Below is a small trained network, with its code and all its weights. Each question gives an input and a class and asks what happens when units are switched off, that is, made to give their printed mean instead of their output.

import numpy as np


def w(rows, s, z=0):
    codes = np.array(rows[::2]) - 128.0
    scale = np.full(codes.shape[1], s)
    scale[-1] = z or s
    return codes * scale


def norm(h):
    return h / np.sqrt((h * h).mean(-1, keepdims=True) + 1e-5)


def f(y):
    return y / 2 * (1 + np.tanh(0.7978845608 * (y + 0.044715 * y**3)))


def log_softmax(a):
    a = a - a.max(-1, keepdims=True)
    return a - np.log(np.exp(a).sum(-1, keepdims=True))


def net(x, mask):
    res = np.array(x, float).reshape(1, 5) / 4 @ E
    u = 0
    for l in range(2):
        y = f(norm(res) @ A[l][:, :-1].T + A[l][:, -1])
        res = res + np.where(mask[u : u + 11], y, B[l][:, -1]) @ B[l][:, :-1]
        u += 11
    return log_softmax(norm(res)[-1] @ U[:, :-1].T + U[:, -1])


A, B = {}, {}
E = w([
[221,112,24,145],'x0',
[185,76,178,183],'x1',
[100,205,84,165],'x2',
[28,40,62,92],'x3',
[241,123,179,4],'x4',
],0.0042)
A[0] = w([
[152,79,243,172,129],'0.n0',
[137,129,42,136,124],'0.n1',
[85,99,136,42,8],'0.n2',
[214,89,89,111,188],'0.n3',
[65,143,142,184,59],'0.n4',
[125,220,158,113,74],'0.n5',
[209,114,126,71,18],'0.n6',
[66,123,101,126,163],'0.n7',
[230,208,195,75,146],'0.n8',
[162,96,145,8,251],'0.n9',
[93,112,138,109,134],'0.n10',
],0.014,0.0025)
B[0] = w([
[122,180,252,125,203],'0.n0',
[77,76,108,165,177],'0.n1',
[163,147,112,43,168],'0.n2',
[145,52,131,177,205],'0.n3',
[59,188,161,109,178],'0.n4',
[171,197,80,125,167],'0.n5',
[151,84,201,198,190],'0.n6',
[137,154,65,98,178],'0.n7',
[236,181,50,225,255],'0.n8',
[213,55,181,39,241],'0.n9',
[147,161,109,100,146],'0.n10',
],0.024,0.0083)
A[1] = w([
[19,148,85,111,60],'1.n0',
[105,17,178,93,46],'1.n1',
[8,163,83,105,15],'1.n2',
[182,67,61,126,117],'1.n3',
[146,145,113,102,71],'1.n4',
[125,209,53,190,162],'1.n5',
[57,168,216,142,44],'1.n6',
[126,66,99,150,60],'1.n7',
[112,58,122,7,2],'1.n8',
[137,161,78,158,123],'1.n9',
[107,50,125,216,140],'1.n10',
],0.013,0.0033)
B[1] = w([
[43,101,93,81,227],'1.n0',
[79,162,31,119,172],'1.n1',
[28,122,79,47,237],'1.n2',
[62,150,232,146,220],'1.n3',
[160,132,136,124,128],'1.n4',
[103,187,27,156,253],'1.n5',
[69,165,224,122,185],'1.n6',
[80,87,160,139,153],'1.n7',
[146,55,128,6,176],'1.n8',
[134,154,86,165,170],'1.n9',
[66,26,143,184,219],'1.n10',
],0.021,0.0056)
U = w([
[194,189,111,102,2],'0',
[161,70,137,5,91],'1',
[160,193,59,207,105],'2',
[79,203,216,122,90],'3',
[29,151,59,74,201],'4',
[71,34,125,176,129],'5',
[222,78,178,178,204],'6',
],0.016,0.0033)

Each question gives the input, the list of numbers given to net, and the class t.
The units are the neurons (one row each of A and B). Each row of codes is followed by its name. A weight is (code - 128) times the scale printed after its matrix; where a second scale follows, it is the last column's (A, B and U).
mask holds one flag per neuron, layer by layer. A switched-off neuron (its flag False) gives its mean, the last column of its row in B, instead of its output. The means were averaged over made-up inputs and are rounded, as every weight is.
A unit's drop is (log p(t) with every unit on - log p(t) with that unit switched off) / (log p(t) with every unit on - log p(t) with every unit switched off).
The circuit of an input: a set's keep is (log p(t) with only the set's units on - log p(t) with every unit switched off) / (log p(t) with every unit on - log p(t) with every unit switched off). Starting from the 12 units with the biggest drops (on a tie, the unit counted first), units are removed one at a time, each time the one whose removal leaves the highest keep (on an exact tie, the one counted first), for as long as the keep stays at least 0.8.
circuit, biggest first: the units of the circuit, biggest drop first
most important unit: the unit with the biggest drop
k most important neurons: the k neurons with the biggest drops, biggest first
top k neurons in layer l: the k neurons of layer l with the biggest drops, biggest first
input [-6,8,1,3,-7], class 3: circuit, biggest first -> [0.n0]
input [-8,-2,3,-3,8], class 0: circuit, biggest first -> [0.n8, 0.n9, 0.n3]
input [8,-1,-7,4,1], class 5: top 2 neurons in layer 1 -> [1.n1, 1.n10]
input [3,-6,2,6,0], class 1: top 3 neurons in layer 0 -> [0.n8, 0.n2, 0.n5]
input [4,8,3,0,1], class 5: 2 most important neurons -> [1.n10, 0.n3]
input [7,-2,5,-5,-6], class 4: 2 most important neurons -> [0.n8, 0.n6]
input [3,7,-1,-8,-4], class 2: 3 most important neurons -> [0.n9, 0.n8, 0.n6]
input [-7,4,4,6,2], class 1: 2 most important neurons -> [0.n8, 0.n2]
input [1,5,-4,5,-2], class 1: 4 most important neurons -> [0.n8, 0.n6, 0.n4, 1.n8]
input [7,-8,8,-3,-1], class 5: 2 most important neurons -> [0.n1, 0.n8]
input [8,-7,7,-4,0], class 5: 2 most important neurons -> [0.n1, 1.n10]
input [1,5,-7,7,-5], class 4: 3 most important neurons -> [0.n9, 0.n8, 0.n6]
input [0,-1,-6,1,4], class 6: 2 most important neurons -> [0.n6, 0.n8]
input [7,-3,-1,3,6], class 6: most important unit -> 0.n9
input [1,-6,3,-7,5], class 2: top 2 neurons in layer 0 -> [0.n8, 0.n5]
input [3,3,-4,-3,-4], class 3: 2 most important neurons -> [0.n0, 0.n8]
input [6,-5,-2,-8,-8], class 4: top 2 neurons in layer 0 -> [0.n8, 0.n6]
input [-1,2,6,-5,6], class 2: top 2 neurons in layer 0 -> [0.n8, 0.n5]
input [1,2,-6,2,4], class 6: top 2 neurons in layer 0 -> [0.n6, 0.n3]
input [-6,8,6,2,6], class 0: circuit, biggest first -> [1.n10]
